Below is a small trained network, with its code and all its weights. Each question gives an input and a class and asks what happens when units are switched off, that is, made to give their printed mean instead of their output.

import numpy as np


def w(rows, s, z=0):
    codes = np.array(rows[::2]) - 128.0
    scale = np.full(codes.shape[1], s)
    scale[-1] = z or s
    return codes * scale


def norm(h):
    return h / np.sqrt((h * h).mean(-1, keepdims=True) + 1e-5)


def f(y):
    return np.maximum(y, 0)


def log_softmax(a):
    a = a - a.max(-1, keepdims=True)
    return a - np.log(np.exp(a).sum(-1, keepdims=True))


def net(x, mask):
    res = np.array(x, float).reshape(1, 3) / 4 @ E
    u = 0
    for l in range(4):
        y = f(norm(res) @ A[l][:, :-1].T + A[l][:, -1])
        res = res + np.where(mask[u : u + 10], y, B[l][:, -1]) @ B[l][:, :-1]
        u += 10
    return log_softmax(norm(res)[-1] @ U[:, :-1].T + U[:, -1])


A, B = {}, {}
E = w([
[143,112,44,202,164,80,87,203,105,86],'x0',
[79,101,103,65,16,155,202,188,67,159],'x1',
[3,52,119,84,147,26,71,113,169,202],'x2',
],0.0033)
A[0] = w([
[99,156,153,86,138,112,160,45,110,169,65],'0.n0',
[95,109,124,112,2,118,158,93,134,42,156],'0.n1',
[185,110,90,152,143,172,180,187,152,153,137],'0.n2',
[176,141,145,139,147,146,172,176,173,181,114],'0.n3',
[134,114,133,145,85,104,108,33,182,38,80],'0.n4',
[157,159,176,123,151,173,136,165,85,131,136],'0.n5',
[127,165,16,152,172,56,173,89,81,115,89],'0.n6',
[116,72,126,149,143,97,106,197,180,161,135],'0.n7',
[115,146,228,99,118,118,185,57,112,125,4],'0.n8',
[155,142,156,164,112,122,97,64,180,56,107],'0.n9',
],0.0038,0.0031)
B[0] = w([
[122,132,188,126,89,168,50,118,135,120,207],'0.n0',
[165,158,176,129,253,129,89,155,95,201,253],'0.n1',
[59,122,134,109,120,115,103,40,113,101,225],'0.n2',
[115,113,139,115,106,96,125,100,117,120,164],'0.n3',
[105,167,183,137,171,121,112,183,98,161,176],'0.n4',
[72,132,146,111,98,91,104,73,110,123,223],'0.n5',
[126,101,213,110,93,207,67,188,218,136,201],'0.n6',
[100,172,151,119,106,142,101,35,47,48,242],'0.n7',
[123,79,200,98,54,235,12,142,140,96,197],'0.n8',
[137,160,159,81,192,151,101,132,46,194,221],'0.n9',
],0.0047,0.0023)
A[1] = w([
[209,188,81,164,82,162,241,115,109,33,58],'1.n0',
[25,34,59,101,92,10,137,122,212,172,55],'1.n1',
[107,99,56,80,9,152,238,225,48,179,45],'1.n2',
[139,140,128,103,133,106,145,161,153,112,111],'1.n3',
[99,145,154,112,114,148,20,146,26,124,199],'1.n4',
[156,113,93,192,126,112,94,230,144,105,63],'1.n5',
[140,102,21,184,101,83,75,213,72,68,4],'1.n6',
[123,101,20,192,144,104,75,237,105,68,24],'1.n7',
[130,107,82,91,104,122,225,207,90,189,45],'1.n8',
[253,188,106,154,91,228,201,143,85,62,71],'1.n9',
],0.0053,0.0019)
B[1] = w([
[118,103,70,101,99,84,134,42,99,66,153],'1.n0',
[103,115,81,119,92,66,134,25,89,75,175],'1.n1',
[148,173,175,154,255,143,121,153,126,154,176],'1.n2',
[123,111,120,101,136,128,130,137,131,121,128],'1.n3',
[125,130,74,154,98,121,164,192,114,97,254],'1.n4',
[145,88,174,124,129,158,130,127,150,130,150],'1.n5',
[110,131,204,93,93,177,128,125,155,174,168],'1.n6',
[147,168,200,66,95,193,119,112,152,146,170],'1.n7',
[149,165,129,154,182,152,131,171,103,171,149],'1.n8',
[31,80,103,110,106,27,84,67,141,153,178],'1.n9',
],0.008,0.0093)
A[2] = w([
[185,116,94,120,107,121,157,110,184,151,8],'2.n0',
[173,129,118,159,190,90,104,120,208,125,57],'2.n1',
[223,95,99,135,165,139,94,127,194,98,93],'2.n2',
[195,149,135,162,254,106,117,93,146,170,95],'2.n3',
[197,93,104,132,128,106,182,121,193,170,88],'2.n4',
[157,110,212,67,66,201,167,84,185,192,35],'2.n5',
[167,146,84,142,118,151,162,101,176,165,104],'2.n6',
[194,138,121,186,206,112,54,109,178,93,83],'2.n7',
[173,143,77,125,126,144,151,109,162,160,106],'2.n8',
[168,102,92,139,124,160,159,88,141,152,79],'2.n9',
],0.007,0.0013)
B[2] = w([
[46,136,113,166,145,168,153,110,139,99,128],'2.n0',
[184,200,153,137,165,159,188,132,73,119,152],'2.n1',
[78,196,154,129,159,85,133,139,153,136,141],'2.n2',
[143,137,116,128,231,143,172,198,86,166,202],'2.n3',
[73,109,114,130,126,135,139,163,152,85,128],'2.n4',
[179,122,229,88,47,216,85,167,254,101,254],'2.n5',
[137,188,144,142,115,90,130,149,139,125,128],'2.n6',
[72,129,137,86,142,151,175,179,59,203,185],'2.n7',
[133,145,170,145,133,91,124,124,143,108,128],'2.n8',
[115,126,144,123,164,159,150,139,140,78,128],'2.n9',
],0.0066,0.0047)
A[3] = w([
[226,135,92,176,167,95,146,144,163,105,78],'3.n0',
[253,108,60,179,75,131,144,158,148,172,44],'3.n1',
[232,177,113,194,120,147,106,103,123,107,39],'3.n2',
[175,100,91,151,105,151,144,97,136,180,96],'3.n3',
[216,86,28,173,74,156,184,178,111,90,104],'3.n4',
[235,123,81,68,165,146,167,96,164,85,61],'3.n5',
[201,63,23,200,117,117,137,244,202,58,114],'3.n6',
[88,161,118,106,114,97,174,149,126,151,253],'3.n7',
[181,124,62,159,142,131,137,134,227,167,44],'3.n8',
[178,146,134,138,137,148,109,86,189,146,55],'3.n9',
],0.0061,0.0013)
B[3] = w([
[114,187,104,152,20,133,128,105,57,175,138],'3.n0',
[101,128,77,124,140,122,93,156,165,107,137],'3.n1',
[74,15,126,93,74,162,192,150,129,144,131],'3.n2',
[107,84,124,161,83,152,77,162,118,176,128],'3.n3',
[224,91,71,217,142,111,140,143,229,116,168],'3.n4',
[62,79,157,187,150,120,151,138,163,159,128],'3.n5',
[252,117,73,218,131,127,187,119,160,115,169],'3.n6',
[229,96,120,160,168,140,107,81,235,141,254],'3.n7',
[125,53,131,56,130,156,198,174,210,126,128],'3.n8',
[28,128,116,166,2,130,84,244,37,200,173],'3.n9',
],0.0043,0.0031)
U = w([
[63,101,70,114,102,35,105,21,101,91,183],'0',
[136,132,217,88,63,205,96,161,191,129,179],'1',
[130,171,134,133,254,139,166,183,70,195,123],'2',
[202,112,62,203,116,125,156,156,169,104,9],'3',
],0.0077,0.0012)

Each question gives the input, the list of numbers given to net, and the class t.
The units are the neurons (one row each of A and B). Each row of codes is followed by its name. A weight is (code - 128) times the scale printed after its matrix; where a second scale follows, it is the last column's (A, B and U).
mask holds one flag per neuron, layer by layer. A switched-off neuron (its flag False) gives its mean, the last column of its row in B, instead of its output. The means were averaged over made-up inputs and are rounded, as every weight is.
A unit's drop is (log p(t) with every unit on - log p(t) with that unit switched off) / (log p(t) with every unit on - log p(t) with every unit switched off).
The circuit of an input: a set's keep is (log p(t) with only the set's units on - log p(t) with every unit switched off) / (log p(t) with every unit on - log p(t) with every unit switched off). Starting from the 12 units with the biggest drops (on a tie, the unit counted first), units are removed one at a time, each time the one whose removal leaves the highest keep (on an exact tie, the one counted first), for as long as the keep stays at least 0.8.
units of the circuit, in order: the units of the circuit, biggest drop first
k most important neurons: the k neurons with the biggest drops, biggest first
k most important neurons of layer l: the k neurons of layer l with the biggest drops, biggest first
drop of u: that unit's drop, to one decimal
input [4,-2,-4], class 0: units of the circuit, in order => (1.n9)
input [8,-6,-6], class 1: 2 most important neurons => (1.n7 1.n6)
input [3,2,-2], class 3: 3 most important neurons of layer 0 => (0.n2 0.n6 0.n5)
input [2,3,3], class 3: 3 most important neurons => (1.n4 0.n7 1.n9)
input [-1,-3,-1], class 3: 2 most important neurons => (1.n2 0.n1)
input [5,-7,6], class 2: 4 most important neurons => (1.n9 2.n7 1.n0 0.n5)
input [-4,-5,1], class 2: 2 most important neurons => (1.n6 1.n7)
input [7,-2,-6], class 1: 3 most important neurons => (1.n7 1.n6 0.n7)
input [-2,4,-3], class 2: 2 most important neurons => (0.n7 2.n5)
input [7,8,-8], class 0: 3 most important neurons => (1.n9 1.n0 0.n2)
input [8,3,7], class 1: 3 most important neurons => (1.n7 1.n6 0.n2)
input [-4,-7,-8], class 0: 2 most important neurons => (1.n9 1.n2)
input [-1,8,-7], class 2: 2 most important neurons of layer 0 => (0.n7 0.n1)
input [3,8,-5], class 2: units of the circuit, in order => (1.n2)
input [7,-8,6], class 2: 3 most important neurons => (1.n9 2.n5 2.n7)
input [4,8,-7], class 2: 2 most important neurons => (1.n2 1.n8)
input [-5,-3,-5], class 0: 4 most important neurons of layer 1 => (1.n9 1.n7 1.n6 1.n5)
input [-8,5,8], class 0: 4 most important neurons of layer 1 => (1.n1 1.n7 1.n6 1.n5)
input [6,6,-7], class 0: 2 most important neurons of layer 1 => (1.n9 1.n0)
input [3,2,4], class 0: units of the circuit, in order => (1.n1)
input [5,-7,-4], class 2: drop of 0.n9 => 0.4
input [2,-1,-8], class 0: drop of 2.n7 => 0.0
input [7,6,-8], class 0: drop of 1.n0 => 0.8
